Here is a tiny trained network, its code and every weight. The questions are about switching its units off for an input and a class, where a switched-off unit gives its printed mean instead of its output.

import numpy as np


def w(rows, s, z=0):
    codes = np.array(rows[::2]) - 128.0
    scale = np.full(codes.shape[1], s)
    scale[-1] = z or s
    return codes * scale


def f(y):
    return y / 2 * (1 + np.tanh(0.7978845608 * (y + 0.044715 * y**3)))


def log_softmax(a):
    a = a - a.max(-1, keepdims=True)
    return a - np.log(np.exp(a).sum(-1, keepdims=True))


def net(x, mask):
    res = np.array(x, float).reshape(1, 3) / 4 @ E
    y = f(res @ A[0][:, :-1].T + A[0][:, -1])
    res = res + np.where(mask, y, B[0][:, -1]) @ B[0][:, :-1]
    return log_softmax(res[-1] @ U[:, :-1].T + U[:, -1])


A, B = {}, {}
E = w([
[32,2,51,224,48,214,190,175,96],'x0',
[21,58,207,117,229,146,24,214,147],'x1',
[112,22,40,15,214,137,114,12,50],'x2',
],0.0066)
A[0] = w([
[125,183,182,230,60,125,99,186,221,104],'n0',
[156,127,157,171,100,169,73,102,113,65],'n1',
[72,86,84,122,58,226,151,184,119,138],'n2',
[167,231,191,84,185,62,79,67,194,144],'n3',
[37,91,206,123,205,175,1,193,123,12],'n4',
[132,75,48,90,166,174,64,48,97,86],'n5',
[150,162,164,110,152,85,111,98,141,85],'n6',
[90,55,52,93,191,131,89,8,30,85],'n7',
[129,88,112,34,147,123,202,95,53,52],'n8',
[158,159,170,67,95,16,65,107,160,125],'n9',
[232,178,189,61,164,24,53,112,148,157],'n10',
[110,55,115,189,87,230,151,124,150,131],'n11',
[138,182,189,226,57,135,132,176,207,84],'n12',
[75,59,199,114,132,106,35,195,170,7],'n13',
[106,197,177,223,94,115,150,165,166,70],'n14',
[33,80,93,176,1,174,138,149,69,137],'n15',
[203,165,88,161,49,101,228,60,154,5],'n16',
[64,43,112,209,44,192,191,148,65,127],'n17',
[236,155,67,152,39,101,184,65,65,36],'n18',
],0.0076,0.0027)
B[0] = w([
[222,87,181,165,204,92,195,70,213,236],'n0',
[153,145,153,115,177,119,120,82,72,126],'n1',
[23,221,73,157,131,92,72,106,116,202],'n2',
[41,170,45,164,120,92,71,71,74,250],'n3',
[186,6,204,38,11,205,124,253,2,232],'n4',
[187,76,184,141,201,79,213,98,196,186],'n5',
[105,150,99,195,144,126,100,141,108,166],'n6',
[228,134,199,110,236,66,214,46,220,216],'n7',
[164,137,205,102,157,97,166,139,189,168],'n8',
[102,196,71,190,130,100,67,112,105,201],'n9',
[7,169,31,177,112,90,28,76,140,253],'n10',
[68,181,81,138,135,67,58,103,101,197],'n11',
[173,143,201,104,213,98,207,100,217,228],'n12',
[184,75,150,35,29,216,121,201,95,196],'n13',
[201,93,150,123,195,98,206,98,216,204],'n14',
[95,166,77,194,163,79,50,86,72,224],'n15',
[199,66,147,30,63,218,129,236,33,196],'n16',
[69,188,53,172,129,88,52,102,120,235],'n17',
[189,68,143,25,34,234,65,255,46,201],'n18',
],0.0063,0.011)
U = w([
[22,141,39,194,132,102,53,114,110,254],'0',
[173,101,167,128,202,104,215,112,235,82],'1',
[158,76,138,52,41,246,104,216,39,44],'2',
],0.012,0.00094)

Each question gives the input, the list of numbers given to net, and the class t.
The units are the neurons (one row each of A and B). Each row of codes is followed by its name. A weight is (code - 128) times the scale printed after its matrix; where a second scale follows, it is the last column's (A, B and U).
mask holds one flag per neuron, in row order. A switched-off neuron (its flag False) gives its mean, the last column of its row in B, instead of its output. The means were averaged over made-up inputs and are rounded, as every weight is.
A unit's drop is (log p(t) with every unit on - log p(t) with that unit switched off) / (log p(t) with every unit on - log p(t) with every unit switched off).
most important unit: the unit with the biggest drop
k most important neurons: the k neurons with the biggest drops, biggest first
drop of u: that unit's drop, to one decimal
input [3,8,8], class 1: 2 most important neurons : [n7, n5]
input [4,6,-4], class 2: 2 most important neurons : [n4, n13]
input [-3,-4,-3], class 2: most important unit : n16
input [-1,4,-3], class 2: 2 most important neurons : [n7, n4]
input [6,7,-1], class 2: 4 most important neurons : [n4, n13, n10, n3]
input [-1,-3,3], class 1: 3 most important neurons : [n4, n13, n7]
input [6,2,7], class 1: 3 most important neurons : [n7, n5, n10]
input [-7,0,-7], class 0: 3 most important neurons : [n10, n3, n9]
input [-7,-6,1], class 0: 3 most important neurons : [n10, n3, n4]
input [-7,-4,-6], class 0: drop of n3 : 1.3
input [0,-6,-8], class 1: drop of n12 : 0.1
input [-1,1,7], class 1: drop of n6 : 0.0
